Here is a tiny trained network, its code and every weight. The questions are about switching its units off for an input and a class, where a switched-off unit gives its printed mean instead of its output.

import numpy as np


def w(rows, s, z=0):
    codes = np.array(rows[::2]) - 128.0
    scale = np.full(codes.shape[1], s)
    scale[-1] = z or s
    return codes * scale


def f(y):
    return y / 2 * (1 + np.tanh(0.7978845608 * (y + 0.044715 * y**3)))


def log_softmax(a):
    a = a - a.max(-1, keepdims=True)
    return a - np.log(np.exp(a).sum(-1, keepdims=True))


def net(x, mask):
    res = np.array(x, float).reshape(1, 4) / 4 @ E
    y = f(res @ A[0][:, :-1].T + A[0][:, -1])
    res = res + np.where(mask, y, B[0][:, -1]) @ B[0][:, :-1]
    return log_softmax(res[-1] @ U[:, :-1].T + U[:, -1])


A, B = {}, {}
E = w([
[26,67,214,78],'x0',
[188,21,127,170],'x1',
[50,92,7,139],'x2',
[70,146,180,219],'x3',
],0.011)
A[0] = w([
[173,164,104,209,50],'neuron 1',
[91,167,153,226,54],'neuron 2',
[140,140,110,145,37],'neuron 3',
[170,56,115,165,71],'neuron 4',
[65,196,78,108,74],'neuron 5',
[88,118,136,234,92],'neuron 6',
[73,88,202,86,2],'neuron 7',
[50,77,140,113,87],'neuron 8',
[124,146,160,173,33],'neuron 9',
[165,110,99,59,52],'neuron 10',
[82,122,75,156,45],'neuron 11',
[98,140,121,173,100],'neuron 12',
[168,144,81,166,130],'neuron 13',
[103,115,85,144,33],'neuron 14',
[107,146,10,180,141],'neuron 15',
[153,140,96,167,53],'neuron 16',
[174,159,150,139,96],'neuron 17',
[100,113,94,131,70],'neuron 18',
[183,151,86,140,115],'neuron 19',
[138,107,113,5,85],'neuron 20',
[80,91,51,148,178],'neuron 21',
[170,180,77,173,75],'neuron 22',
[63,68,165,85,57],'neuron 23',
[103,146,131,215,32],'neuron 24',
[176,45,126,209,83],'neuron 25',
[146,67,132,145,19],'neuron 26',
[136,69,135,200,52],'neuron 27',
[79,100,89,129,43],'neuron 28',
[193,179,218,120,85],'neuron 29',
[164,120,113,52,5],'neuron 30',
[150,83,128,151,53],'neuron 31',
[68,134,169,210,67],'neuron 32',
[155,147,177,136,70],'neuron 33',
[172,81,151,168,51],'neuron 34',
[86,222,116,133,32],'neuron 35',
[78,123,88,135,82],'neuron 36',
[166,103,100,87,67],'neuron 37',
[162,212,75,129,53],'neuron 38',
[161,164,108,198,83],'neuron 39',
[108,179,135,98,32],'neuron 40',
[108,205,109,108,70],'neuron 41',
[176,156,75,128,52],'neuron 42',
[138,61,103,155,143],'neuron 43',
[138,101,74,54,83],'neuron 44',
[103,67,178,51,31],'neuron 45',
[105,223,127,110,81],'neuron 46',
],0.015,0.0085)
B[0] = w([
[76,69,149,170,183],'neuron 1',
[152,173,47,152,188],'neuron 2',
[115,10,78,111,127],'neuron 3',
[85,167,122,59,182],'neuron 4',
[128,135,146,76,201],'neuron 5',
[159,167,44,172,199],'neuron 6',
[101,60,136,150,188],'neuron 7',
[108,91,156,169,210],'neuron 8',
[143,91,79,120,140],'neuron 9',
[145,181,44,169,170],'neuron 10',
[172,76,141,104,173],'neuron 11',
[150,143,92,126,157],'neuron 12',
[97,104,163,153,190],'neuron 13',
[151,21,94,99,148],'neuron 14',
[173,110,171,134,248],'neuron 15',
[106,76,132,134,152],'neuron 16',
[143,57,171,140,161],'neuron 17',
[169,57,146,106,152],'neuron 18',
[78,100,150,161,186],'neuron 19',
[131,166,50,179,203],'neuron 20',
[181,102,202,114,245],'neuron 21',
[103,76,156,162,191],'neuron 22',
[93,99,160,156,205],'neuron 23',
[133,126,53,153,164],'neuron 24',
[97,199,121,45,209],'neuron 25',
[113,98,106,90,144],'neuron 26',
[113,149,95,87,170],'neuron 27',
[160,68,150,113,170],'neuron 28',
[217,53,149,107,210],'neuron 29',
[145,116,74,146,157],'neuron 30',
[114,123,95,75,145],'neuron 31',
[144,150,66,159,198],'neuron 32',
[182,62,131,104,155],'neuron 33',
[124,142,125,63,164],'neuron 34',
[107,157,111,70,175],'neuron 35',
[160,92,137,119,176],'neuron 36',
[117,155,73,147,160],'neuron 37',
[92,99,126,139,185],'neuron 38',
[89,87,143,173,178],'neuron 39',
[119,99,95,85,146],'neuron 40',
[97,137,124,61,170],'neuron 41',
[105,88,124,154,172],'neuron 42',
[124,180,158,61,189],'neuron 43',
[157,169,71,162,189],'neuron 44',
[86,73,140,160,186],'neuron 45',
[94,185,127,36,182],'neuron 46',
],0.012,0.014)
U = w([
[38,87,124,152,112],'0',
[238,91,135,77,93],'1',
[69,151,86,8,113],'2',
[158,147,8,159,118],'3',
[149,192,185,146,251],'4',
[99,184,142,140,105],'5',
],0.016,0.03)

Each question gives the input, the list of numbers given to net, and the class t.
The units are the neurons (one row each of A and B). Each row of codes is followed by its name. A weight is (code - 128) times the scale printed after its matrix; where a second scale follows, it is the last column's (A, B and U).
mask holds one flag per neuron, in row order. A switched-off neuron (its flag False) gives its mean, the last column of its row in B, instead of its output. The means were averaged over made-up inputs and are rounded, as every weight is.
A unit's drop is (log p(t) with every unit on - log p(t) with that unit switched off) / (log p(t) with every unit on - log p(t) with every unit switched off).
The circuit of an input: a set's keep is (log p(t) with only the set's units on - log p(t) with every unit switched off) / (log p(t) with every unit on - log p(t) with every unit switched off). Starting from the 12 units with the biggest drops (on a tie, the unit counted first), units are removed one at a time, each time the one whose removal leaves the highest keep (on an exact tie, the one counted first), for as long as the keep stays at least 0.8.
circuit, biggest first: the units of the circuit, biggest drop first
top k neurons: the k neurons with the biggest drops, biggest first
drop of u: that unit's drop, to one decimal
input [2,-2,-5,3], class 1: circuit, biggest first : neuron 29
input [-5,6,-4,-2], class 2: circuit, biggest first : neuron 25; neuron 4
input [-3,-8,-7,-1], class 2: top 4 neurons : neuron 46; neuron 41; neuron 35; neuron 21
input [4,6,-1,7], class 3: top 3 neurons : neuron 6; neuron 32; neuron 2
input [-4,3,1,-5], class 3: top 2 neurons : neuron 10; neuron 44
input [5,6,6,-1], class 1: top 2 neurons : neuron 21; neuron 28
input [-4,-6,-8,8], class 1: top 4 neurons : neuron 29; neuron 33; neuron 17; neuron 20
input [-1,-3,1,1], class 4: top 3 neurons : neuron 25; neuron 4; neuron 27
input [8,1,-7,-1], class 0: top 2 neurons : neuron 45; neuron 7
input [-4,8,3,-8], class 2: top 3 neurons : neuron 4; neuron 25; neuron 43
input [-7,2,8,-3], class 1: top 3 neurons : neuron 15; neuron 21; neuron 11
input [-8,-8,-2,-8], class 0: top 2 neurons : neuron 22; neuron 19
input [-3,-1,0,0], class 4: drop of neuron 14 : 0.2
input [-4,6,-2,4], class 2: circuit, biggest first : neuron 25
input [-7,7,5,-1], class 0: drop of neuron 13 : 0.2
input [0,4,0,-6], class 3: drop of neuron 25 : 0.0
input [-3,7,-5,-3], class 2: drop of neuron 25 : 0.1
